Below is a small trained network, with its code and all its weights. Each question gives an input and a target symbol and asks what happens when units are switched off, that is, made to give their printed mean instead of their output.

import numpy as np


def w(rows, s, z=0):
    codes = np.array(rows[::2]) - 128.0
    scale = np.full(codes.shape[1], s)
    scale[-1] = z or s
    return codes * scale


def norm(h):
    return h / np.sqrt((h * h).mean(-1, keepdims=True) + 1e-5)


def f(y):
    return y / 2 * (1 + np.tanh(0.7978845608 * (y + 0.044715 * y**3)))


def softmax(a):
    e = np.exp(a - a.max(-1, keepdims=True))
    return e / e.sum(-1, keepdims=True)


def log_softmax(a):
    a = a - a.max(-1, keepdims=True)
    return a - np.log(np.exp(a).sum(-1, keepdims=True))


def net(x, mask):
    ids = ['βγδεζηθμφ'.index(c) for c in x.split()]
    T = len(ids)
    res = E[ids] + P[:T]
    u = 0
    for l in range(2):
        r = norm(res)
        for j in range(3):
            rows = slice(2 * j, 2 * j + 2)
            q, k, v = (r @ M[l][rows].T for M in (Q, K, V))
            z = softmax(np.where(np.tri(T) > 0, q @ k.T / 2**0.5, -1e9)) @ v
            o = O[l][rows]
            res = res + np.where(mask[u + j], z, o[:, -1]) @ o[:, :-1]
        u += 3
        y = f(norm(res) @ A[l][:, :-1].T + A[l][:, -1])
        res = res + np.where(mask[u : u + 4], y, B[l][:, -1]) @ B[l][:, :-1]
        u += 4
    return log_softmax(norm(res)[-1] @ U[:, :-1].T + U[:, -1])


Q, K, V, O, A, B = {}, {}, {}, {}, {}, {}
E = w([
[114,231,123],'β',
[161,227,59],'γ',
[159,92,92],'δ',
[140,160,199],'ε',
[87,100,83],'ζ',
[131,5,52],'η',
[122,138,107],'θ',
[121,91,111],'μ',
[156,144,98],'φ',
],0.026)
P = w([
[141,145,120],'0',
[56,31,145],'1',
[146,153,117],'2',
[115,99,10],'3',
[142,158,124],'4',
[109,106,10],'5',
[149,161,117],'6',
],0.011)
Q[0] = w([
[139,55,66],'L0H0',
[29,94,161],'L0H0',
[155,159,178],'L0H1',
[115,125,2],'L0H1',
[146,103,114],'L0H2',
[68,131,123],'L0H2',
],0.026)
K[0] = w([
[149,43,5],'L0H0',
[57,51,210],'L0H0',
[172,228,192],'L0H1',
[85,87,21],'L0H1',
[110,189,82],'L0H2',
[127,143,170],'L0H2',
],0.02)
V[0] = w([
[254,241,133],'L0H0',
[179,71,215],'L0H0',
[87,181,192],'L0H1',
[183,182,197],'L0H1',
[204,135,116],'L0H2',
[77,172,100],'L0H2',
],0.0081)
O[0] = w([
[27,73,254,142],'L0H0',
[63,140,125,56],'L0H0',
[47,115,95,41],'L0H1',
[48,81,141,1],'L0H1',
[206,100,111,138],'L0H2',
[88,222,138,161],'L0H2',
],0.0075,0.0055)
A[0] = w([
[117,248,62,255],'L0N0',
[180,198,239,34],'L0N1',
[235,107,182,81],'L0N2',
[202,57,252,140],'L0N3',
],0.015,0.0029)
B[0] = w([
[210,134,142,251],'L0N0',
[3,132,220,179],'L0N1',
[189,77,193,183],'L0N2',
[57,77,223,165],'L0N3',
],0.021,0.011)
Q[1] = w([
[143,58,73],'L1H0',
[167,225,72],'L1H0',
[228,189,157],'L1H1',
[166,181,245],'L1H1',
[153,220,195],'L1H2',
[124,74,1],'L1H2',
],0.019)
K[1] = w([
[28,72,129],'L1H0',
[140,130,50],'L1H0',
[117,221,154],'L1H1',
[97,175,250],'L1H1',
[5,172,220],'L1H2',
[221,181,73],'L1H2',
],0.02)
V[1] = w([
[44,221,106],'L1H0',
[205,176,101],'L1H0',
[227,18,160],'L1H1',
[162,255,169],'L1H1',
[67,115,145],'L1H2',
[63,207,217],'L1H2',
],0.0078)
O[1] = w([
[164,101,26,1],'L1H0',
[44,176,177,211],'L1H0',
[189,20,30,180],'L1H1',
[2,85,186,245],'L1H1',
[135,81,38,126],'L1H2',
[206,37,55,190],'L1H2',
],0.0064,0.0041)
A[1] = w([
[179,137,75,224],'L1N0',
[65,177,4,79],'L1N1',
[89,109,82,251],'L1N2',
[60,102,169,138],'L1N3',
],0.024,0.0032)
B[1] = w([
[64,141,117,255],'L1N0',
[87,227,253,133],'L1N1',
[234,106,110,132],'L1N2',
[131,130,22,214],'L1N3',
],0.022,0.0099)
U = w([
[60,240,129,170],'β',
[149,235,224,170],'γ',
[183,55,181,91],'δ',
[45,110,97,92],'ε',
[184,235,71,3],'ζ',
[152,99,41,240],'η',
[88,106,165,161],'θ',
[249,143,118,132],'μ',
[93,115,199,99],'φ',
],0.013,0.0024)

Each question gives the input, a string of symbols that net reads in full, and the target symbol t.
The units are the heads (2 rows each of Q, K, V and O) and the neurons (one row each of A and B). Each row of codes is followed by its name. A weight is (code - 128) times the scale printed after its matrix; where a second scale follows, it is the last column's (O, A, B and U).
mask holds one flag per unit, layer by layer, with each layer's heads first. A switched-off unit (its flag False) gives its mean, the last column of its rows in O or B, instead of its output. The means were averaged over made-up inputs and are rounded, as every weight is.
A unit's drop is (log p(t) with every unit on - log p(t) with that unit switched off) / (log p(t) with every unit on - log p(t) with every unit switched off).
The circuit of an input: a set's keep is (log p(t) with only the set's units on - log p(t) with every unit switched off) / (log p(t) with every unit on - log p(t) with every unit switched off). Starting from the 12 units with the biggest drops (on a tie, the unit counted first), units are removed one at a time, each time the one whose removal leaves the highest keep (on an exact tie, the one counted first), for as long as the keep stays at least 0.8.
units of the circuit, in order: the units of the circuit, biggest drop first
most important unit: the unit with the biggest drop
k most important neurons: the k neurons with the biggest drops, biggest first
k most important neurons of layer l: the k neurons of layer l with the biggest drops, biggest first
which heads matter: for each layer, one digit per head in row order, 1 if its drop is at least 0.15 and else 0, layers parted by /
input φ β μ ε, target η: which heads matter => 010 / 000
input θ γ μ ζ μ η, target β: units of the circuit, in order => [L0N2 L1N1 L0N3 L0N0]
input η ζ δ β η δ, target γ: units of the circuit, in order => [L1H2 L1N3 L0N2 L0N1]
input δ μ μ, target μ: 2 most important neurons of layer 0 => [L0N1 L0N3]
input δ φ θ φ δ γ, target μ: most important neuron of layer 1 => [L1N3]
input δ β ζ δ, target β: 2 most important neurons => [L0N3 L0N1]
input φ ε μ ζ, target β: units of the circuit, in order => [L0N2 L1N1 L0N0 L0H0]
input φ δ δ δ, target μ: 3 most important neurons => [L0N2 L1N3 L0N1]
input δ ε β μ γ γ, target γ: which heads matter => 110 / 110
input ε θ φ η δ φ, target μ: units of the circuit, in order => [L1N3 L0N1]
input φ θ ζ φ η φ, target μ: which heads matter => 110 / 000
input μ θ ε ζ ζ η, target β: units of the circuit, in order => [L0N2 L1N1 L0N0 L0N3]
input β ε ε φ β β, target γ: 3 most important neurons => [L0N0 L1N0 L0N2]
input η γ β μ, target γ: most important unit => L0H1
input θ η μ δ, target ζ: units of the circuit, in order => [L0H0 L0N3 L1H2]
input β δ μ η ζ ε, target η: which heads matter => 110 / 000
input δ δ ζ θ, target ζ: 2 most important neurons => [L0N0 L0N1]
input β θ ζ μ, target β: 3 most important neurons of layer 0 => [L0N1 L0N3 L0N2]
input μ δ ζ γ θ δ, target ζ: 4 most important neurons => [L0N1 L0N3 L1N0 L1N3]
input ζ μ γ, target γ: 2 most important neurons => [L0N0 L0N1]
